Here is a tiny trained network, its code and every weight. The questions are about switching its units off for an input and a target symbol, where a switched-off unit gives its printed mean instead of its output.

import numpy as np


def w(rows, s, z=0):
    codes = np.array(rows[::2]) - 128.0
    scale = np.full(codes.shape[1], s)
    scale[-1] = z or s
    return codes * scale


def norm(h):
    return h / np.sqrt((h * h).mean(-1, keepdims=True) + 1e-5)


def f(y):
    return np.maximum(y, 0)


def softmax(a):
    e = np.exp(a - a.max(-1, keepdims=True))
    return e / e.sum(-1, keepdims=True)


def log_softmax(a):
    a = a - a.max(-1, keepdims=True)
    return a - np.log(np.exp(a).sum(-1, keepdims=True))


def net(x, mask):
    ids = ['ΓΔΘΛΞΦαβημ'.index(c) for c in x.split()]
    T = len(ids)
    res = E[ids] + P[:T]
    u = 0
    for l in range(2):
        q, k, v = (norm(res) @ M[l].T for M in (Q, K, V))
        z = softmax(np.where(np.tri(T) > 0, q @ k.T / 2**0.5, -1e9)) @ v
        res = res + np.where(mask[u], z, O[l][:, -1]) @ O[l][:, :-1]
        u += 1
        y = f(norm(res) @ A[l][:, :-1].T + A[l][:, -1])
        res = res + np.where(mask[u : u + 12], y, B[l][:, -1]) @ B[l][:, :-1]
        u += 12
    return log_softmax(norm(res)[-1] @ U[:, :-1].T + U[:, -1])


Q, K, V, O, A, B = {}, {}, {}, {}, {}, {}
E = w([
[163,153,153],'Γ',
[80,118,188],'Δ',
[152,163,185],'Θ',
[154,108,158],'Λ',
[203,170,150],'Ξ',
[149,186,165],'Φ',
[223,163,234],'α',
[94,103,79],'β',
[135,97,253],'η',
[116,110,108],'μ',
],0.015)
P = w([
[143,76,254],'0',
[238,82,40],'1',
[147,109,56],'2',
[127,99,50],'3',
[134,68,45],'4',
[117,117,60],'5',
[107,142,56],'6',
[77,195,77],'7',
[77,216,86],'8',
],0.0046)
Q[0] = w([
[212,158,2],'0.h1',
[158,160,232],'0.h1',
],0.0055)
K[0] = w([
[2,132,68],'0.h1',
[226,216,128],'0.h1',
],0.0092)
V[0] = w([
[94,177,52],'0.h1',
[66,2,121],'0.h1',
],0.0065)
O[0] = w([
[217,163,147,88],'0.h1',
[179,254,162,1],'0.h1',
],0.0092,0.0046)
A[0] = w([
[94,227,65,147],'0.n1',
[246,124,172,176],'0.n2',
[122,161,155,249],'0.n3',
[16,152,164,183],'0.n4',
[90,88,92,12],'0.n5',
[134,144,43,129],'0.n6',
[152,112,226,184],'0.n7',
[158,116,199,89],'0.n8',
[136,244,196,237],'0.n9',
[100,80,123,210],'0.n10',
[85,100,135,145],'0.n11',
[113,169,181,175],'0.n12',
],0.011,0.002)
B[0] = w([
[138,254,156,204],'0.n1',
[33,182,103,227],'0.n2',
[249,53,98,163],'0.n3',
[152,46,75,248],'0.n4',
[128,142,134,197],'0.n5',
[63,188,108,182],'0.n6',
[107,232,209,206],'0.n7',
[29,113,166,173],'0.n8',
[142,43,88,194],'0.n9',
[147,175,31,254],'0.n10',
[221,104,95,218],'0.n11',
[221,137,62,161],'0.n12',
],0.0057,0.0051)
Q[1] = w([
[253,113,173],'1.h1',
[94,177,96],'1.h1',
],0.0068)
K[1] = w([
[246,104,49],'1.h1',
[82,254,69],'1.h1',
],0.0061)
V[1] = w([
[121,187,65],'1.h1',
[113,119,249],'1.h1',
],0.011)
O[1] = w([
[204,146,93,188],'1.h1',
[149,93,3,3],'1.h1',
],0.0044,0.0029)
A[1] = w([
[66,126,106,110],'1.n1',
[174,50,94,115],'1.n2',
[167,50,72,127],'1.n3',
[94,108,101,107],'1.n4',
[179,92,158,254],'1.n5',
[56,202,99,59],'1.n6',
[49,84,168,187],'1.n7',
[85,64,51,177],'1.n8',
[105,35,130,97],'1.n9',
[95,224,78,52],'1.n10',
[255,186,136,130],'1.n11',
[61,223,56,92],'1.n12',
],0.0093,0.0025)
B[1] = w([
[153,192,155,157],'1.n1',
[196,202,203,233],'1.n2',
[191,51,217,252],'1.n3',
[163,83,164,160],'1.n4',
[4,109,125,187],'1.n5',
[139,120,167,185],'1.n6',
[123,197,19,181],'1.n7',
[66,188,171,253],'1.n8',
[205,172,79,197],'1.n9',
[223,93,172,198],'1.n10',
[193,205,117,209],'1.n11',
[223,6,108,214],'1.n12',
],0.0035,0.0061)
U = w([
[113,122,51,149],'Γ',
[108,11,72,162],'Δ',
[197,54,232,100],'Θ',
[146,127,138,190],'Λ',
[99,101,117,2],'Ξ',
[144,62,74,106],'Φ',
[27,173,206,170],'α',
[167,202,94,170],'β',
[51,47,177,101],'η',
[87,101,107,46],'μ',
],0.012,0.0044)

Each question gives the input, a string of symbols that net reads in full, and the target symbol t.
The units are the heads (2 rows each of Q, K, V and O) and the neurons (one row each of A and B). Each row of codes is followed by its name. A weight is (code - 128) times the scale printed after its matrix; where a second scale follows, it is the last column's (O, A, B and U).
mask holds one flag per unit, layer by layer, with each layer's heads first. A switched-off unit (its flag False) gives its mean, the last column of its rows in O or B, instead of its output. The means were averaged over made-up inputs and are rounded, as every weight is.
A unit's drop is (log p(t) with every unit on - log p(t) with that unit switched off) / (log p(t) with every unit on - log p(t) with every unit switched off).
The circuit of an input: a set's keep is (log p(t) with only the set's units on - log p(t) with every unit switched off) / (log p(t) with every unit on - log p(t) with every unit switched off). Starting from the 12 units with the biggest drops (on a tie, the unit counted first), units are removed one at a time, each time the one whose removal leaves the highest keep (on an exact tie, the one counted first), for as long as the keep stays at least 0.8.
circuit, biggest first: the units of the circuit, biggest drop first
k most important neurons: the k neurons with the biggest drops, biggest first
top k neurons in layer l: the k neurons of layer l with the biggest drops, biggest first
drop when u is switched off: that unit's drop, to one decimal
input Θ Φ Φ Φ Φ Θ Ξ Φ μ, target β: circuit, biggest first	0.h1
input Θ Ξ Φ, target Θ: 4 most important neurons	0.n2, 1.n3, 0.n1, 0.n7
input Γ η Ξ, target Δ: 2 most important neurons	1.n12, 0.n7
input Φ Ξ β Θ Φ Θ μ β Θ, target Θ: 2 most important neurons	0.n4, 0.n1
input Ξ Ξ Ξ Ξ Φ Λ Φ Ξ, target Θ: circuit, biggest first	0.h1, 1.h1
input Φ η Ξ, target Δ: 4 most important neurons	0.n7, 1.n12, 1.n2, 0.n1
input Φ Φ Γ Γ, target Θ: top 2 neurons in layer 0	0.n4, 0.n2
input Φ Φ Θ Ξ Φ Λ Ξ, target Θ: top 2 neurons in layer 0	0.n1, 0.n8
input β Φ β Δ, target Δ: 2 most important neurons	1.n7, 1.n9
input Ξ Δ β Λ η, target η: top 2 neurons in layer 0	0.n7, 0.n8
input Ξ Φ Φ Ξ β Φ Ξ Φ, target Θ: top 2 neurons in layer 1	1.n3, 1.n2
input β Θ α α Φ Φ Φ α, target α: 2 most important neurons	0.n7, 0.n8
input Ξ Φ Φ η β β η, target η: 2 most important neurons	0.n7, 1.n12
input Δ α η Φ Ξ Γ Ξ Θ, target Θ: most important neuron	1.n2
input Λ Ξ Φ Φ Γ, target Θ: drop when 0.n4 is switched off	0.2
input Φ α η Φ, target Δ: drop when 0.n7 is switched off	0.1
input Φ Φ α Φ Φ β Φ Φ Δ, target Δ: drop when 0.h1 is switched off	0.2
input Δ Γ Ξ Φ Φ Φ Δ Γ μ, target β: drop when 0.h1 is switched off	1.4
